Here is a tiny trained network, its code and every weight. The questions are about switching its units off for an input and a class, where a switched-off unit gives its printed mean instead of its output.

import numpy as np


def w(rows, s, z=0):
    codes = np.array(rows[::2]) - 128.0
    scale = np.full(codes.shape[1], s)
    scale[-1] = z or s
    return codes * scale


def f(y):
    return y / 2 * (1 + np.tanh(0.7978845608 * (y + 0.044715 * y**3)))


def log_softmax(a):
    a = a - a.max(-1, keepdims=True)
    return a - np.log(np.exp(a).sum(-1, keepdims=True))


def net(x, mask):
    res = np.array(x, float).reshape(1, 6) / 4 @ E
    y = f(res @ A[0][:, :-1].T + A[0][:, -1])
    res = res + np.where(mask, y, B[0][:, -1]) @ B[0][:, :-1]
    return log_softmax(res[-1] @ U[:, :-1].T + U[:, -1])


A, B = {}, {}
E = w([
[130,125,129,132,131,128,129],'x0',
[37,28,147,108,95,208,115],'x1',
[146,136,226,41,212,118,131],'x2',
[132,130,126,115,116,130,132],'x3',
[129,128,128,130,130,130,128],'x4',
[198,119,115,127,136,159,11],'x5',
],0.012)
A[0] = w([
[154,129,85,156,124,116,77,241],'N1',
[70,125,143,128,98,147,180,194],'N2',
[100,131,187,107,146,92,207,162],'N3',
[152,169,118,144,114,94,172,254],'N4',
[85,126,124,142,115,79,195,243],'N5',
[75,56,150,112,114,203,105,178],'N6',
[146,135,252,50,188,128,125,199],'N7',
],0.013,0.0072)
B[0] = w([
[184,146,102,207,103,137,93,195],'N1',
[64,68,85,131,176,207,192,199],'N2',
[95,111,175,92,126,103,203,215],'N3',
[135,198,78,146,149,59,155,199],'N4',
[81,131,63,142,161,108,197,217],'N5',
[30,81,139,100,72,193,57,224],'N6',
[139,124,251,6,215,104,100,254],'N7',
],0.011,0.018)
U = w([
[111,186,56,179,129,85,207,238],'0',
[233,172,105,199,86,122,71,253],'1',
[66,57,54,163,122,195,173,119],'2',
[100,96,129,186,11,188,51,82],'3',
[117,166,165,103,151,33,200,151],'4',
[254,161,166,105,180,113,78,105],'5',
[76,55,192,108,153,182,185,47],'6',
[93,116,179,87,119,154,20,31],'7',
],0.009,0.0019)

Each question gives the input, the list of numbers given to net, and the class t.
The units are the neurons (one row each of A and B). Each row of codes is followed by its name. A weight is (code - 128) times the scale printed after its matrix; where a second scale follows, it is the last column's (A, B and U).
mask holds one flag per neuron, in row order. A switched-off neuron (its flag False) gives its mean, the last column of its row in B, instead of its output. The means were averaged over made-up inputs and are rounded, as every weight is.
A unit's drop is (log p(t) with every unit on - log p(t) with that unit switched off) / (log p(t) with every unit on - log p(t) with every unit switched off).
The circuit of an input: a set's keep is (log p(t) with only the set's units on - log p(t) with every unit switched off) / (log p(t) with every unit on - log p(t) with every unit switched off). Starting from all 7 units, units are removed one at a time, each time the one whose removal leaves the highest keep (on an exact tie, the one counted first), for as long as the keep stays at least 0.8.
units of the circuit, in order: the units of the circuit, biggest drop first
top k neurons: the k neurons with the biggest drops, biggest first
drop of u: that unit's drop, to one decimal
input [-3,-6,-6,-2,-4,1], class 1: units of the circuit, in order : N1; N3
input [-5,-7,0,3,-3,-2], class 0: units of the circuit, in order : N7
input [-1,-7,0,-3,8,-8], class 0: top 3 neurons : N7; N5; N4
input [0,-1,3,-7,2,-6], class 4: top 2 neurons : N6; N4
input [0,5,-2,-1,0,-1], class 2: top 2 neurons : N7; N2
input [-1,3,7,1,0,2], class 7: units of the circuit, in order : N2; N5
input [-5,-4,5,4,7,1], class 5: top 2 neurons : N5; N7
input [4,-3,1,-2,-4,6], class 5: units of the circuit, in order : N6; N5
input [-5,0,-6,-6,-4,-5], class 0: top 3 neurons : N6; N4; N5
input [-3,7,8,1,-5,2], class 7: units of the circuit, in order : N6; N5
input [-1,1,-8,2,-8,6], class 3: top 2 neurons : N4; N7
input [-2,-8,0,6,3,0], class 0: top 2 neurons : N7; N4
input [0,-4,-5,-1,2,-8], class 0: drop of N7 : 0.1
input [-5,5,-3,-8,-7,-8], class 2: drop of N7 : 0.3
input [6,-8,-6,-4,7,2], class 1: top neuron : N1
input [-5,-1,-1,-1,2,-2], class 0: drop of N7 : 0.7
input [8,5,-5,-4,-5,-2], class 2: drop of N7 : 0.2
input [7,1,-2,-5,5,4], class 3: top 2 neurons : N7; N4
